Here is a tiny trained network, its code and every weight. The questions are about switching its units off for an input and a target symbol, where a switched-off unit gives its printed mean instead of its output.

import numpy as np


def w(rows, s, z=0):
    codes = np.array(rows[::2]) - 128.0
    scale = np.full(codes.shape[1], s)
    scale[-1] = z or s
    return codes * scale


def f(y):
    return np.maximum(y, 0)


def softmax(a):
    e = np.exp(a - a.max(-1, keepdims=True))
    return e / e.sum(-1, keepdims=True)


def log_softmax(a):
    a = a - a.max(-1, keepdims=True)
    return a - np.log(np.exp(a).sum(-1, keepdims=True))


def net(x, mask):
    ids = ['βγδεζηλμξστφ'.index(c) for c in x.split()]
    T = len(ids)
    res = E[ids] + P[:T]
    q, k, v = (res @ M[0].T for M in (Q, K, V))
    z = softmax(np.where(np.tri(T) > 0, q @ k.T / 4**0.5, -1e9)) @ v
    res = res + np.where(mask[0], z, O[0][:, -1]) @ O[0][:, :-1]
    y = f(res @ A[0][:, :-1].T + A[0][:, -1])
    res = res + np.where(mask[1:9], y, B[0][:, -1]) @ B[0][:, :-1]
    return log_softmax(res[-1] @ U[:, :-1].T + U[:, -1])


Q, K, V, O, A, B = {}, {}, {}, {}, {}, {}
E = w([
[135,167,192,215,109,131],'β',
[113,82,92,123,220,111],'γ',
[110,81,105,120,184,128],'δ',
[51,4,174,231,63,110],'ε',
[77,95,128,143,165,208],'ζ',
[196,96,109,204,206,101],'η',
[176,165,178,197,95,159],'λ',
[24,128,93,53,114,207],'μ',
[126,80,211,63,183,89],'ξ',
[145,91,63,75,252,4],'σ',
[125,57,225,106,89,251],'τ',
[68,193,225,59,121,129],'φ',
],0.014)
P = w([
[118,171,212,122,253,119],'0',
[135,177,144,144,171,167],'1',
[121,174,99,138,156,147],'2',
[133,145,89,130,153,140],'3',
[131,150,98,124,132,140],'4',
[140,144,102,119,126,136],'5',
[134,156,107,116,105,146],'6',
[143,136,106,118,110,136],'7',
[155,120,101,112,116,128],'8',
[143,132,103,116,97,139],'9',
[142,126,102,121,101,136],'10',
[144,97,102,120,105,132],'11',
],0.013)
Q[0] = w([
[125,153,246,120,90,63],'head 1',
[137,137,143,135,121,25],'head 1',
[151,169,132,142,85,77],'head 1',
[220,123,55,202,102,168],'head 1',
],0.013)
K[0] = w([
[20,147,199,237,189,103],'head 1',
[61,116,125,216,208,82],'head 1',
[93,174,53,185,150,143],'head 1',
[254,110,31,225,54,197],'head 1',
],0.0095)
V[0] = w([
[162,132,108,195,7,50],'head 1',
[196,152,133,184,146,170],'head 1',
[114,118,74,112,108,124],'head 1',
[104,247,146,74,179,93],'head 1',
],0.011)
O[0] = w([
[78,152,183,118,26,117,54],'head 1',
[81,155,90,170,181,89,221],'head 1',
[132,122,139,87,120,117,12],'head 1',
[196,1,77,140,169,108,2],'head 1',
],0.013,0.0036)
A[0] = w([
[92,57,131,139,198,147,183],'neuron 1',
[146,163,143,71,238,189,104],'neuron 2',
[90,154,128,21,44,109,176],'neuron 3',
[81,41,66,82,92,148,254],'neuron 4',
[135,158,127,62,152,43,169],'neuron 5',
[119,192,160,93,205,226,124],'neuron 6',
[96,135,169,120,102,142,73],'neuron 7',
[180,176,250,31,88,147,58],'neuron 8',
],0.012,0.0022)
B[0] = w([
[134,233,67,70,108,60,247],'neuron 1',
[98,64,240,163,37,222,246],'neuron 2',
[174,130,235,2,111,111,207],'neuron 3',
[183,180,103,177,231,162,181],'neuron 4',
[169,53,168,182,142,94,141],'neuron 5',
[61,93,78,81,170,49,216],'neuron 6',
[198,119,76,172,110,164,217],'neuron 7',
[59,91,43,239,195,123,186],'neuron 8',
],0.012,0.011)
U = w([
[69,209,138,137,169,48,197],'β',
[124,104,63,254,85,178,197],'γ',
[120,180,192,158,57,164,178],'δ',
[68,52,132,132,141,131,89],'ε',
[126,92,125,136,110,127,57],'ζ',
[97,132,144,92,167,197,117],'η',
[149,58,130,128,145,96,236],'λ',
[118,114,123,108,121,131,86],'μ',
[116,104,127,86,118,106,176],'ξ',
[126,114,126,145,119,133,4],'σ',
[75,114,67,82,68,124,70],'τ',
[124,135,98,105,118,145,73],'φ',
],0.008,0.0038)

Each question gives the input, a string of symbols that net reads in full, and the target symbol t.
The units are the heads (4 rows each of Q, K, V and O) and the neurons (one row each of A and B). Each row of codes is followed by its name. A weight is (code - 128) times the scale printed after its matrix; where a second scale follows, it is the last column's (O, A, B and U).
mask holds one flag per unit, heads first, then neurons. A switched-off unit (its flag False) gives its mean, the last column of its rows in O or B, instead of its output. The means were averaged over made-up inputs and are rounded, as every weight is.
A unit's drop is (log p(t) with every unit on - log p(t) with that unit switched off) / (log p(t) with every unit on - log p(t) with every unit switched off).
The circuit of an input: a set's keep is (log p(t) with only the set's units on - log p(t) with every unit switched off) / (log p(t) with every unit on - log p(t) with every unit switched off). Starting from all 9 units, units are removed one at a time, each time the one whose removal leaves the highest keep (on an exact tie, the one counted first), for as long as the keep stays at least 0.8.
units of the circuit, in order: the units of the circuit, biggest drop first
unit that matters most: the unit with the biggest drop
top k neurons: the k neurons with the biggest drops, biggest first
drop of u: that unit's drop, to one decimal
input ζ η λ, target β: unit that matters most -> neuron 2
input φ η λ ζ ζ, target β: units of the circuit, in order -> neuron 1; head 1
input β φ μ ε ε η ε λ λ ε ζ ξ, target β: top 4 neurons -> neuron 1; neuron 4; neuron 7; neuron 3
input ε ε η ζ μ ε ε φ ε φ, target ε: top 4 neurons -> neuron 8; neuron 1; neuron 6; neuron 3
input λ ξ ζ τ γ, target ε: units of the circuit, in order -> neuron 2; neuron 6; head 1
input φ ζ ε, target β: top 2 neurons -> neuron 1; neuron 2
input λ ε δ ε ε ε ε ε τ, target ε: top 3 neurons -> neuron 6; neuron 8; neuron 1
input λ ε β δ φ ζ ε λ τ, target ε: top 3 neurons -> neuron 6; neuron 1; neuron 8
input β λ λ μ ε ε λ ε ξ, target β: top 2 neurons -> neuron 1; neuron 7
input λ ε λ β β λ ε τ ζ, target ε: units of the circuit, in order -> neuron 6; head 1; neuron 1; neuron 2
input ζ ε ε ζ, target τ: top 2 neurons -> neuron 6; neuron 1
input μ ξ ξ ε ε λ, target β: top 2 neurons -> neuron 2; neuron 3
input λ η ε σ, target λ: top 2 neurons -> neuron 5; neuron 2
input β ζ μ ε μ λ ε β, target γ: units of the circuit, in order -> neuron 3
input λ ζ η λ ε τ δ, target ε: units of the circuit, in order -> head 1; neuron 2; neuron 6; neuron 1
input ε ε β μ ε λ ε ε η, target β: top 3 neurons -> neuron 2; neuron 7; neuron 8
input ε η η λ ε ε ε η λ ε ξ, target ε: top 2 neurons -> neuron 8; neuron 1
input ε ε ε ε μ ξ φ, target ε: drop of neuron 8 -> 0.4
input ε ε ε ε β, target β: drop of neuron 6 -> 0.7
input φ β β λ ε λ φ λ λ ξ, target φ: drop of neuron 8 -> 0.1
input ε β ε ε ξ ε σ, target λ: units of the circuit, in order -> neuron 5
